Below are the code and all the weights of a small trained network. Each question names an input and a class and asks about switching units off, where a switched-off unit gives its printed mean instead of its output.

import numpy as np


def w(rows, s, z=0):
    codes = np.array(rows[::2]) - 128.0
    scale = np.full(codes.shape[1], s)
    scale[-1] = z or s
    return codes * scale


def f(y):
    return y / 2 * (1 + np.tanh(0.7978845608 * (y + 0.044715 * y**3)))


def log_softmax(a):
    a = a - a.max(-1, keepdims=True)
    return a - np.log(np.exp(a).sum(-1, keepdims=True))


def net(x, mask):
    res = np.array(x, float).reshape(1, 2) / 4 @ E
    y = f(res @ A[0][:, :-1].T + A[0][:, -1])
    res = res + np.where(mask, y, B[0][:, -1]) @ B[0][:, :-1]
    return log_softmax(res[-1] @ U[:, :-1].T + U[:, -1])


A, B = {}, {}
E = w([
[199,128,129,83,196,198,207,153,149],'x0',
[164,4,63,195,127,98,109,175,93],'x1',
],0.02)
A[0] = w([
[238,68,37,109,191,147,141,167,88,145],'N0',
[113,113,117,155,116,104,44,104,79,182],'N1',
[76,100,100,148,68,94,112,126,122,193],'N2',
[232,146,126,54,236,167,202,138,174,253],'N3',
[191,68,84,193,110,113,158,219,104,254],'N4',
[189,126,111,66,218,249,151,143,197,209],'N5',
[35,221,195,102,83,165,129,65,151,200],'N6',
],0.011,0.0051)
B[0] = w([
[192,23,59,194,143,70,138,78,140,228],'N0',
[95,83,158,83,81,86,22,147,139,203],'N1',
[69,126,106,113,108,116,45,140,143,201],'N2',
[103,79,171,194,161,145,112,209,119,255],'N3',
[141,96,20,118,159,135,117,196,248,244],'N4',
[101,80,190,172,131,112,53,145,126,240],'N5',
[222,179,126,102,110,88,161,104,47,246],'N6',
],0.013,0.026)
U = w([
[56,145,103,85,82,151,85,235,175,196],'0',
[110,114,197,219,215,249,143,113,89,92],'1',
[168,60,48,229,200,114,137,137,189,147],'2',
[125,129,114,98,129,173,199,84,170,29],'3',
[79,112,163,67,199,166,155,116,167,49],'4',
[210,207,36,68,115,130,254,29,116,80],'5',
[163,195,193,84,182,148,190,124,61,104],'6',
[108,183,110,116,49,54,97,53,99,255],'7',
],0.0093,0.0044)

Each question gives the input, the list of numbers given to net, and the class t.
The units are the neurons (one row each of A and B). Each row of codes is followed by its name. A weight is (code - 128) times the scale printed after its matrix; where a second scale follows, it is the last column's (A, B and U).
mask holds one flag per neuron, in row order. A switched-off neuron (its flag False) gives its mean, the last column of its row in B, instead of its output. The means were averaged over made-up inputs and are rounded, as every weight is.
A unit's drop is (log p(t) with every unit on - log p(t) with that unit switched off) / (log p(t) with every unit on - log p(t) with every unit switched off).
The circuit of an input: a set's keep is (log p(t) with only the set's units on - log p(t) with every unit switched off) / (log p(t) with every unit on - log p(t) with every unit switched off). Starting from all 7 units, units are removed one at a time, each time the one whose removal leaves the highest keep (on an exact tie, the one counted first), for as long as the keep stays at least 0.8.
circuit, biggest first: the units of the circuit, biggest drop first
top k neurons: the k neurons with the biggest drops, biggest first
drop of u: that unit's drop, to one decimal
input [-1,-7], class 5: circuit, biggest first => N6
input [4,-1], class 1: circuit, biggest first => N4, N3
input [-6,1], class 0: top 2 neurons => N6, N0
input [3,-7], class 6: top 3 neurons => N6, N0, N4
input [5,-8], class 1: top 2 neurons => N3, N5
input [-6,-8], class 5: top 2 neurons => N6, N5
input [-1,-1], class 7: top 2 neurons => N4, N3
input [-4,-7], class 5: drop of N6 => 0.1
input [1,-6], class 6: drop of N6 => 0.2
input [-6,-7], class 7: drop of N4 => 1.2
